pudo: [109 122 131  85 122  98 190  86 103 135 158  99 109  61 131  97 100 141
 140 121 133 102 117  41 134 114 122  94  80 139 146 120 194 130 134 124
 107]
sov: [110 135 130 124 109 140  92 132 111 126 116 135 140 147 123 128 124  91
 149 117 102 133 121 192 173 110 191 133 146  97 124 198  74  95 173  98
 129]
leru: [187  86 103 135 106 123 107 114 111 130 127 130 142 137 126 122 118  79
 153 120 101 125 150 178 184 102 195 154 147 102 122 208  87  88 184  90
 131]
which: [187  86 103 135 106 123 107] : leru
which: [117 102 133 121] : sov
which: [190  86 103 135] : pudo
which: [ 85 122  98 190  86 103] : pudo
which: [126 116 135 140 147 123 128 124  91 149 117] : sov
which: [133 146  97 124 198  74  95] : sov

Tas: [166  99 174 143]
Dini: [107 129 171 179]
Miz: [136 168 121 122]
dinan: [116 151  94 163]
Vogep: [ 65 153 160 209]
Gal: [116 193 136 172]
zifa: [162  47 213 164]
sazu: [153  65 147 112]
rorol: [129 107  94 113]
bato: [67 65 90 90]
Kof: [128 103 127 113]
zapob: [136 168 121 141]
which: [107 129] : Dini
which: [153  65] : sazu

Seko: [ 91 134 195 116  83 116 169]
Vur: [ 56  98 170  77 125 167 204]
pezum: [151 125 195 116 187 163 123]
Datom: [ 75 142 166  90 174 154 183]
kez: [ 45 140 124  89  56  99 170]
which: [142 166] : Datom
which: [166  90] : Datom
which: [ 75 142 166  90 174] : Datom
which: [ 91 134 195 116  83 116 169] : Seko
which: [ 56  99 170] : kez
which: [ 98 170  77 125] : Vur

gibiv: [142 105 160 125 115 150  91 171 199 209 197 111  93 134 138 155 135 115
 141 129  92 122  92 128  97 115 156 148 128 105 151  78]
lizit: [136 113 111  95 149 155 107 101 125 125  89  87 153 155 135 134 138 143
 141 155 151  82 122 121 121 150 100 141 136 106  92 124]
zeliv: [136  94 117 144 131  88 181  86 106  81  83 109  99  46 104  77  90 170
 104 144 176 129 153 111 121 166  88  79  49 181 143 157]
rolu: [136 113 111  95 149 155 107 101  87 125  89  87 153 155 135 134 138  99
 141 129 151  82 122 121 121 150 100 141 136 106  92 124]
sir: [100 122 154 130 100 107 139 138 123 112 103 146 153 101 126 120 100 146
 104  87 113 154 131 125 142 103 121 131 124 146 122 117]
lik: [136 113 111  95 149 155 107 101 125 125  89  87 153 155 135 134 138 143
 141 129 151  82 122 121 121 150 100 141 136 106  92 124]
which: [136 113 111  95 149 155 107 101  87 125  89  87 153 155 135 134 138  99
 141 129 151  82 122 121 121 150 100 141 136 106  92 124] : rolu
which: [146 153 101 126 120 100 146 104] : sir

difuv: [176 190 120 152]
fasoz: [ 86  78  79 111]
bolur: [115  44 171 106]
Kezam: [110 101 204 115]
sazo: [115 115  59 145]
vunop: [115 115  46 127]
sorob: [ 82  72  91 109]
futu: [ 97  92  59 119]
which: [115  46] : vunop
which: [72 91] : sorob
which: [115 115  46 127] : vunop
which: [ 44 171] : bolur
which: [ 78  79 111] : fasoz

mifu: [106 130 100 164 142]
nukif: [157 130 102 163 141]
Tagi: [130 164 100 106 137]
pur: [198 131 103 141 161]
Mez: [187 130 103 158 140]
kagim: [172 130 102 161 141]
which: [106 130 100 164] : mifu
which: [161 141] : kagim
which: [198 131 103] : pur
which: [130 100 164 142] : mifu
which: [131 103] : pur

Vuvi: [164  93 177 138 125 199 134 172 126 167 125 111 137 102 131 119 121 122
  54 130 129  99 175]
Mab: [138 141 131  73 106 116 128 121 171 152 121 132  82 161  83 108 150 167
 137 124 140 121 162]
dadu: [133 171 138 174 120 111 126 127 171 155 120 130  82 158  82 106 149 167
 129 123 140 118 167]
roni: [100 154  99 178 163  94 134 111 104  90 146 147 172 131 173 160 125 111
 187 141 128 165  75]
Luf: [147 138 150  78 107 142 130 140 175 163 115 131  86 160  78 104 147 167
 116 119 142 115 178]
Bis: [167  95 179 122 118 198 133 171 138 174 120 111 123 110 116 111 125 132
  52 123 167 118 140]
fekif: [141 140 137  75 106 125 128 128 172 155 119 132  83 160  82 107 148 166
 130 122 140 119 166]
which: [133 171 138 174 120 111 123] : Bis
which: [173 160 125 111 187] : roni
which: [125 111 137 102 131 119 121 122] : Vuvi
which: [123 140 118 167] : dadu
which: [138 174 120 111 126] : dadu
which: [119 142 115] : Luf

neli: [ 96 118  95 125 124  58  76 109 153 162  97 114 100 147 101 182  99 132
 114  81  51 158 119 135 154 173  44  92 126 156 140 121 130 134 164 140
 106]
vor: [165  84 130 162  50 148  68 130  56 117 166  97 136 101  59  47  78 218
 105 133 159 158 119 118 124 116 132 151 145 133 111 121  97 163 128 100
 174]
Gefo: [146 109 132 146  92 120 104 118  82 149 125 120 116 111  99 110 114 173
 115 121 126 162 145 133 121 142 117 146 133 133 108 129 110 139 126 107
 157]
Voziv: [124 156 140 121 130 121 125 143  86 128 128 165 154  81  93  93  65 202
 121 148 173 181 146 114 121 147 115 118 111 133 109 154 111  91  92 148
 159]
livo: [134 163 162  67  96 111 166 140 128 134 109 142 129 100 129 139 124 146
 115  91 147 141 168  96 126 158  82  80  98 152 104 178 132  86 129 171
 140]
kef: [136 135 166 131 108 140 147 110 115 160 124 169 137 133 150 163 112 113
 141 175 132 125 145 164 121 120 160 154 110 120 118 140 139  87  89 144
 119]
which: [126 156 140 121 130] : neli
which: [134 164] : neli

mefup: [205 149 111  72]
zed: [111 149 205 124]
gan: [132 149 111 137]
Luvav: [143 107 125  91]
vuvat: [108 168 134 160]
logi: [ 70 129 114 190]
which: [205 149 111  72] : mefup
which: [205 149 111] : mefup
which: [134 160] : vuvat

dek: [163  88 178 132 100 168]
lege: [116 186 169 183 161  55]
dus: [138  56 172 121  76 192]
Puper: [135  51 138  94  85 192]
mefa: [159 191 193  59  57 188]
dabe: [ 56  64  58  81 193 137]
Sor: [199  70 198 150  69 198]
vak: [193  59 191 159  64 199]
loreb: [126 193  58 126 196  55]
mupep: [185  53 169  99  66 202]
gif: [ 56 172 121  75 192 194]
which: [193  59 191 159] : vak
which: [ 88 178] : dek
which: [ 56 172 121  76 192] : dus
which: [192 194] : gif
which: [59 57] : mefa

